Below are the code and all the weights of a small trained network. Each question names an input and a class and asks about switching units off, where a switched-off unit gives its printed mean instead of its output.

import numpy as np


def w(rows, s, z=0):
    codes = np.array(rows[::2]) - 128.0
    scale = np.full(codes.shape[1], s)
    scale[-1] = z or s
    return codes * scale


def f(y):
    return y / 2 * (1 + np.tanh(0.7978845608 * (y + 0.044715 * y**3)))


def log_softmax(a):
    a = a - a.max(-1, keepdims=True)
    return a - np.log(np.exp(a).sum(-1, keepdims=True))


def net(x, mask):
    res = np.array(x, float).reshape(1, 6) / 4 @ E
    y = f(res @ A[0][:, :-1].T + A[0][:, -1])
    res = res + np.where(mask, y, B[0][:, -1]) @ B[0][:, :-1]
    return log_softmax(res[-1] @ U[:, :-1].T + U[:, -1])


A, B = {}, {}
E = w([
[86,69,37,199,102,71],'x0',
[129,60,190,234,92,229],'x1',
[106,2,150,42,12,138],'x2',
[124,151,133,125,91,127],'x3',
[122,141,124,127,100,130],'x4',
[145,88,120,124,189,142],'x5',
],0.0067)
A[0] = w([
[88,44,143,83,89,90,122],'n0',
[130,58,200,254,106,219,211],'n1',
[102,66,152,53,96,135,50],'n2',
[153,114,103,64,159,60,90],'n3',
[69,70,56,178,136,75,134],'n4',
[194,159,202,45,156,181,34],'n5',
[83,60,156,50,100,141,3],'n6',
],0.0091,0.0021)
B[0] = w([
[123,205,192,157,184,135,189],'n0',
[73,184,114,2,163,70,255],'n1',
[107,199,233,195,156,147,178],'n2',
[14,161,105,52,141,146,170],'n3',
[205,112,252,127,54,24,184],'n4',
[178,56,237,145,58,31,196],'n5',
[116,195,111,210,175,170,178],'n6',
],0.0073,0.0086)
U = w([
[45,148,94,44,128,133,116],'0',
[123,135,129,146,134,147,254],'1',
[120,135,121,144,115,147,227],'2',
[132,187,141,255,189,163,48],'3',
[206,80,158,144,68,95,76],'4',
[121,142,112,113,112,163,151],'5',
[138,46,46,156,78,215,12],'6',
],0.0092,0.0051)

Each question gives the input, the list of numbers given to net, and the class t.
The units are the neurons (one row each of A and B). Each row of codes is followed by its name. A weight is (code - 128) times the scale printed after its matrix; where a second scale follows, it is the last column's (A, B and U).
mask holds one flag per neuron, in row order. A switched-off neuron (its flag False) gives its mean, the last column of its row in B, instead of its output. The means were averaged over made-up inputs and are rounded, as every weight is.
A unit's drop is (log p(t) with every unit on - log p(t) with that unit switched off) / (log p(t) with every unit on - log p(t) with every unit switched off).
unit that matters most: the unit with the biggest drop
top k neurons: the k neurons with the biggest drops, biggest first
drop when u is switched off: that unit's drop, to one decimal
input [-6,4,6,1,-2,2], class 3: top 3 neurons	[n6 n2 n0]
input [-8,5,0,-6,-2,-6], class 4: unit that matters most	n5
input [-7,2,3,4,3,-1], class 4: top 2 neurons	[n5 n3]
input [-7,-1,1,-1,6,3], class 4: top 2 neurons	[n5 n1]
input [-6,8,3,7,-1,-3], class 0: top 2 neurons	[n1 n4]
input [-8,5,0,2,-7,2], class 4: top 2 neurons	[n5 n3]
input [6,5,-4,-4,-4,5], class 4: top 2 neurons	[n4 n3]
input [7,-5,-6,6,5,3], class 4: top 2 neurons	[n4 n1]
input [6,8,4,1,-6,-5], class 0: top 2 neurons	[n1 n5]
input [8,6,-4,-1,6,5], class 4: top 2 neurons	[n4 n3]
input [-8,0,-5,-4,2,0], class 4: drop when n5 is switched off	0.6
input [6,-3,7,5,-6,-3], class 3: drop when n2 is switched off	0.2
input [-8,-2,-6,2,3,-6], class 4: drop when n1 is switched off	0.1
input [1,8,1,0,7,2], class 0: drop when n1 is switched off	0.8
input [-7,-1,-6,-7,-3,-1], class 4: top neuron	[n5]
